[[-26   0  22 -15   0  24 -25]
 [  2  17 -13 -12  17 -11   9]
 [ -6   4   6  -5   4   7  -4]]
=>
[[-26   0  22 -15   0  24 -25]
 [ -6   4   6  -5   4   7  -4]]

[[ 23  -2  10  -4 -12]
 [ -5   1  -1   0   2]
 [  2   1   2   0  -1]
 [-31   2 -17   9  20]
 [-33   2 -16   6  18]]
=>
[[ 23  -2  10  -4 -12]
 [  2   1   2   0  -1]
 [-33   2 -16   6  18]]

[[  1   0   2  -1   1]
 [-27   0 -29 -21 -18]
 [-29   3 -30 -23 -20]
 [ 12  -3  12  13   8]]
=>
[[  1   0   2  -1   1]
 [-29   3 -30 -23 -20]]

[[ -1  10 -11   3  -2  30   9  -3   7   1]
 [-17   6   1 -11   5   4 -13  12  -4   3]
 [-18   5   2 -11   6   2 -15  13  -5   3]
 [-19 -12  11 -16  -6 -17 -21  19 -19   2]
 [-19 -20   4 -18 -18 -30 -16  21 -22  -2]
 [  6   9 -11  10  -2  33  11  -8  11   2]
 [-18 -17   6 -18 -13 -25 -15  19 -22  -1]
 [ -2  10 -11   2  -1  28   8  -2   6   1]
 [ 16   8  -9  18   3  30  15 -18  17   1]]
=>
[[ -1  10 -11   3  -2  30   9  -3   7   1]
 [-18   5   2 -11   6   2 -15  13  -5   3]
 [-19 -20   4 -18 -18 -30 -16  21 -22  -2]
 [-18 -17   6 -18 -13 -25 -15  19 -22  -1]
 [ 16   8  -9  18   3  30  15 -18  17   1]]

[[  9   6   3  14 -13 -22   8  11  -2  -3]
 [  9   3   3  15 -14 -26   6   6  -1   1]
 [ -7  -8   1  11  -5 -25  -7 -21   9  15]]
=>
[[  9   6   3  14 -13 -22   8  11  -2  -3]
 [ -7  -8   1  11  -5 -25  -7 -21   9  15]]

[[-13  -8  18 -28 -24  -3 -23]
 [ -2   0 -12  19  15  -3   1]]
=>
[[-13  -8  18 -28 -24  -3 -23]]
---
[[-19 -17  -3  -6  10  25  -8 -18  13 -19  15  31]
 [ 14  21  10   5 -24 -20   5   9 -19  12 -15 -17]
 [ -9 -17 -10  -4  28  11  16  21  18   7  19 -29]]
=>
[[-29  19   7  18  21  16  11  28  -4 -10 -17  -9]
 [-17 -15  12 -19   9   5 -20 -24   5  10  21  14]
 [ 31  15 -19  13 -18  -8  25  10  -6  -3 -17 -19]]

[[-32  -8   2]
 [ 30  17 -32]
 [  8  29  30]
 [-23   1 -20]
 [  9 -23  32]
 [ 11   2  11]
 [-30 -23 -29]
 [ 29 -24 -33]
 [ 15   4  29]]
=>
[[ 29   4  15]
 [-33 -24  29]
 [-29 -23 -30]
 [ 11   2  11]
 [ 32 -23   9]
 [-20   1 -23]
 [ 30  29   8]
 [-32  17  30]
 [  2  -8 -32]]

[[ -7   9 -13  -8  -1  -5  -8 -13  -7  -6   1  -5 -11]
 [ 22   8  -2  -9  -1 -12  -5  -5 -12 -11  26 -12  22]
 [ -6   9   0   8   1  12  -7   9  11  10  -4  11  -3]
 [ -3  -7  -4  -8  -1 -12   4 -12 -11 -10   1 -10  -5]
 [  4   7  -4  -3  -2  -5  -5 -12  -5  -4  11  -6   5]]
=>
[[  5  -6  11  -4  -5 -12  -5  -5  -2  -3  -4   7   4]
 [ -5 -10   1 -10 -11 -12   4 -12  -1  -8  -4  -7  -3]
 [ -3  11  -4  10  11   9  -7  12   1   8   0   9  -6]
 [ 22 -12  26 -11 -12  -5  -5 -12  -1  -9  -2   8  22]
 [-11  -5   1  -6  -7 -13  -8  -5  -1  -8 -13   9  -7]]

[[ 15  15  -7 -31   4 -19  10   9]
 [ 32  -2  -2   9   3   4  -6 -21]
 [ 12  15  -9  -4  18   2 -10  -7]
 [ 14  22  -8 -29   5  -8   6   0]
 [  2   7 -11  10  17  -4  -7  -4]
 [ 31   4   2 -20 -17  -2  14 -13]
 [  3  11 -10  -1  30  -6 -15   6]
 [ 25 -11   2  18   3   4  -8 -16]
 [ 17  11 -10  -4  28  -8 -14   0]
 [ 30  -4   3 -13 -23  -9  19 -12]
 [ 16   6  -2 -12 -16  -3  15 -11]
 [ 20  -1   2   3  -4   8  -2 -16]]
=>
[[-16  -2   8  -4   3   2  -1  20]
 [-11  15  -3 -16 -12  -2   6  16]
 [-12  19  -9 -23 -13   3  -4  30]
 [  0 -14  -8  28  -4 -10  11  17]
 [-16  -8   4   3  18   2 -11  25]
 [  6 -15  -6  30  -1 -10  11   3]
 [-13  14  -2 -17 -20   2   4  31]
 [ -4  -7  -4  17  10 -11   7   2]
 [  0   6  -8   5 -29  -8  22  14]
 [ -7 -10   2  18  -4  -9  15  12]
 [-21  -6   4   3   9  -2  -2  32]
 [  9  10 -19   4 -31  -7  15  15]]

[[32 28]
 [11 -6]]
=>
[[-6 11]
 [28 32]]

[[-12 -21  15  27 -10  32  25  14]
 [  7   6  17  29  -6  18 -15  35]
 [ 33  28 -32  20 -28   8 -12 -14]]
=>
[[-14 -12   8 -28  20 -32  28  33]
 [ 35 -15  18  -6  29  17   6   7]
 [ 14  25  32 -10  27  15 -21 -12]]
